Here is a tiny trained network, its code and every weight. The questions are about switching its units off for an input and a target symbol, where a switched-off unit gives its printed mean instead of its output.

import numpy as np


def w(rows, s, z=0):
    codes = np.array(rows[::2]) - 128.0
    scale = np.full(codes.shape[1], s)
    scale[-1] = z or s
    return codes * scale


def f(y):
    return y / 2 * (1 + np.tanh(0.7978845608 * (y + 0.044715 * y**3)))


def softmax(a):
    e = np.exp(a - a.max(-1, keepdims=True))
    return e / e.sum(-1, keepdims=True)


def log_softmax(a):
    a = a - a.max(-1, keepdims=True)
    return a - np.log(np.exp(a).sum(-1, keepdims=True))


def net(x, mask):
    ids = ['ΔΘΞΠΣΨαβγεζηλμφω'.index(c) for c in x.split()]
    T = len(ids)
    res = E[ids] + P[:T]
    u = 0
    for l in range(3):
        q, k, v = (res @ M[l].T for M in (Q, K, V))
        z = softmax(np.where(np.tri(T) > 0, q @ k.T / 2**0.5, -1e9)) @ v
        res = res + np.where(mask[u], z, O[l][:, -1]) @ O[l][:, :-1]
        u += 1
        y = f(res @ A[l][:, :-1].T + A[l][:, -1])
        res = res + np.where(mask[u : u + 8], y, B[l][:, -1]) @ B[l][:, :-1]
        u += 8
    return log_softmax(res[-1] @ U[:, :-1].T + U[:, -1])


Q, K, V, O, A, B = {}, {}, {}, {}, {}, {}
E = w([
[127,23,145],'Δ',
[107,96,91],'Θ',
[123,107,177],'Ξ',
[177,95,173],'Π',
[132,174,179],'Σ',
[69,91,112],'Ψ',
[88,107,100],'α',
[170,130,107],'β',
[162,104,125],'γ',
[90,130,219],'ε',
[80,90,126],'ζ',
[131,94,167],'η',
[116,130,194],'λ',
[251,169,131],'μ',
[169,2,82],'φ',
[134,109,217],'ω',
],0.014)
P = w([
[55,80,254],'0',
[125,169,66],'1',
[123,150,92],'2',
[108,184,136],'3',
[100,171,141],'4',
[113,151,121],'5',
[112,153,125],'6',
[107,147,133],'7',
[109,146,130],'8',
[110,140,128],'9',
],0.0081)
Q[0] = w([
[187,42,254],'L0H0',
[234,56,214],'L0H0',
],0.0047)
K[0] = w([
[68,53,254],'L0H0',
[124,11,245],'L0H0',
],0.0065)
V[0] = w([
[186,74,47],'L0H0',
[253,200,115],'L0H0',
],0.005)
O[0] = w([
[76,71,79,19],'L0H0',
[22,195,2,2],'L0H0',
],0.0084,0.0016)
A[0] = w([
[34,219,73,254],'L0N0',
[209,114,219,111],'L0N1',
[147,61,234,96],'L0N2',
[186,119,50,89],'L0N3',
[243,255,134,185],'L0N4',
[175,174,236,200],'L0N5',
[21,77,226,175],'L0N6',
[7,151,217,195],'L0N7',
],0.0068,0.0056)
B[0] = w([
[109,3,212,185],'L0N0',
[243,163,117,189],'L0N1',
[212,99,136,185],'L0N2',
[171,247,155,120],'L0N3',
[173,69,42,209],'L0N4',
[176,89,86,254],'L0N5',
[129,116,104,210],'L0N6',
[136,82,44,211],'L0N7',
],0.0073,0.0061)
Q[1] = w([
[60,195,218],'L1H0',
[154,87,8],'L1H0',
],0.012)
K[1] = w([
[63,250,136],'L1H0',
[122,103,178],'L1H0',
],0.011)
V[1] = w([
[83,83,207],'L1H0',
[101,126,2],'L1H0',
],0.0096)
O[1] = w([
[5,14,176,106],'L1H0',
[86,157,2,2],'L1H0',
],0.0072,0.008)
A[1] = w([
[113,119,153,96],'L1N0',
[121,106,78,80],'L1N1',
[127,83,127,135],'L1N2',
[185,117,73,151],'L1N3',
[168,115,190,117],'L1N4',
[2,125,170,72],'L1N5',
[129,116,65,189],'L1N6',
[141,100,165,252],'L1N7',
],0.013,0.0038)
B[1] = w([
[157,119,126,131],'L1N0',
[100,207,152,122],'L1N1',
[75,123,132,177],'L1N2',
[112,183,100,212],'L1N3',
[80,177,137,252],'L1N4',
[253,48,113,142],'L1N5',
[70,135,153,136],'L1N6',
[122,74,89,245],'L1N7',
],0.0081,0.012)
Q[2] = w([
[220,109,131],'L2H0',
[254,130,103],'L2H0',
],0.005)
K[2] = w([
[209,168,113],'L2H0',
[200,168,1],'L2H0',
],0.0059)
V[2] = w([
[232,96,241],'L2H0',
[51,4,125],'L2H0',
],0.0041)
O[2] = w([
[175,84,169,254],'L2H0',
[8,139,125,112],'L2H0',
],0.012,0.0047)
A[2] = w([
[181,203,208,53],'L2N0',
[171,121,87,211],'L2N1',
[117,108,176,79],'L2N2',
[126,1,224,100],'L2N3',
[216,135,123,250],'L2N4',
[138,110,148,242],'L2N5',
[133,69,59,141],'L2N6',
[118,55,215,174],'L2N7',
],0.0094,0.0026)
B[2] = w([
[63,88,235,162],'L2N0',
[32,86,101,171],'L2N1',
[121,253,196,146],'L2N2',
[125,169,153,251],'L2N3',
[97,85,95,217],'L2N4',
[135,165,9,160],'L2N5',
[190,83,92,154],'L2N6',
[142,179,135,212],'L2N7',
],0.0059,0.017)
U = w([
[127,117,114,101],'Δ',
[118,81,122,188],'Θ',
[201,153,148,9],'Ξ',
[193,129,147,138],'Π',
[159,139,140,112],'Σ',
[169,75,180,3],'Ψ',
[146,117,139,140],'α',
[137,113,113,129],'β',
[194,94,146,60],'γ',
[104,107,82,106],'ε',
[159,200,197,146],'ζ',
[188,160,144,120],'η',
[54,87,57,235],'λ',
[209,67,2,134],'μ',
[29,99,172,136],'φ',
[186,152,143,98],'ω',
],0.0097,0.0038)

Each question gives the input, a string of symbols that net reads in full, and the target symbol t.
The units are the heads (2 rows each of Q, K, V and O) and the neurons (one row each of A and B). Each row of codes is followed by its name. A weight is (code - 128) times the scale printed after its matrix; where a second scale follows, it is the last column's (O, A, B and U).
mask holds one flag per unit, layer by layer, with each layer's heads first. A switched-off unit (its flag False) gives its mean, the last column of its rows in O or B, instead of its output. The means were averaged over made-up inputs and are rounded, as every weight is.
A unit's drop is (log p(t) with every unit on - log p(t) with that unit switched off) / (log p(t) with every unit on - log p(t) with every unit switched off).
The circuit of an input: a set's keep is (log p(t) with only the set's units on - log p(t) with every unit switched off) / (log p(t) with every unit on - log p(t) with every unit switched off). Starting from the 12 units with the biggest drops (on a tie, the unit counted first), units are removed one at a time, each time the one whose removal leaves the highest keep (on an exact tie, the one counted first), for as long as the keep stays at least 0.8.
circuit, biggest first: the units of the circuit, biggest drop first
unit that matters most: the unit with the biggest drop
top k neurons: the k neurons with the biggest drops, biggest first
k most important neurons of layer l: the k neurons of layer l with the biggest drops, biggest first
input Δ μ Σ, target ζ: unit that matters most : L0H0
input Σ Σ Θ φ φ α Δ φ Σ Ξ, target μ: circuit, biggest first : L1H0; L1N4
input λ Σ Δ μ, target μ: top 2 neurons : L0N4; L2N4
input μ Σ Σ μ Σ Σ φ ε, target λ: circuit, biggest first : L0H0; L1H0; L0N7
input φ Π Ξ Π μ Σ Σ Δ, target φ: circuit, biggest first : L1H0; L2H0; L0H0
input Σ μ γ Π α γ α α λ Σ, target μ: circuit, biggest first : L1H0; L0N4; L2H0
input μ γ β Σ α η Σ Δ μ ε, target λ: circuit, biggest first : L0H0; L1H0; L2H0
input φ Δ Σ Δ φ λ Θ μ Σ λ, target φ: circuit, biggest first : L1H0; L2H0; L0H0
input φ φ α α λ ζ ε, target φ: circuit, biggest first : L2H0; L1H0; L0H0
input φ Σ Ψ ω Ξ, target φ: circuit, biggest first : L1H0; L2H0
input Δ λ γ, target ζ: top 2 neurons : L0N1; L0N4
input μ φ Π ε μ ζ φ, target λ: circuit, biggest first : L1H0; L2H0; L1N6
input Δ φ Σ μ α γ, target ζ: 3 most important neurons of layer 0 : L0N1; L0N2; L0N4
input φ η ε γ, target φ: unit that matters most : L1H0
input φ φ Δ, target φ: circuit, biggest first : L2H0; L1H0; L0H0
input Δ φ Σ φ η γ λ, target ζ: 2 most important neurons of layer 0 : L0N1; L0N2
input μ μ φ λ φ Σ Θ φ Ξ Δ, target λ: top 2 neurons : L0N0; L0N1
input φ Ξ Σ η ω Θ α Ψ β η, target φ: circuit, biggest first : L1H0; L2H0
input Σ Σ α Σ γ, target μ: top 3 neurons : L1N4; L0N7; L2N3
input Σ μ Σ Δ μ Σ ζ, target μ: top 2 neurons : L1N5; L1N4
input Σ ε φ η Δ, target μ: circuit, biggest first : L1H0
input ω Σ α μ η Σ ζ Ψ, target μ: top 4 neurons : L1N5; L0N5; L0N4; L0N1
input μ ε Σ μ μ ε Σ Ξ, target λ: top 3 neurons : L0N0; L0N1; L0N7
input Δ φ ε Ξ, target ζ: top 2 neurons : L0N1; L0N4
input Σ Δ Ψ φ λ, target μ: top 3 neurons : L0N7; L0N5; L0N0
input Σ Ξ η φ η, target μ: top 3 neurons : L0N7; L0N0; L0N5
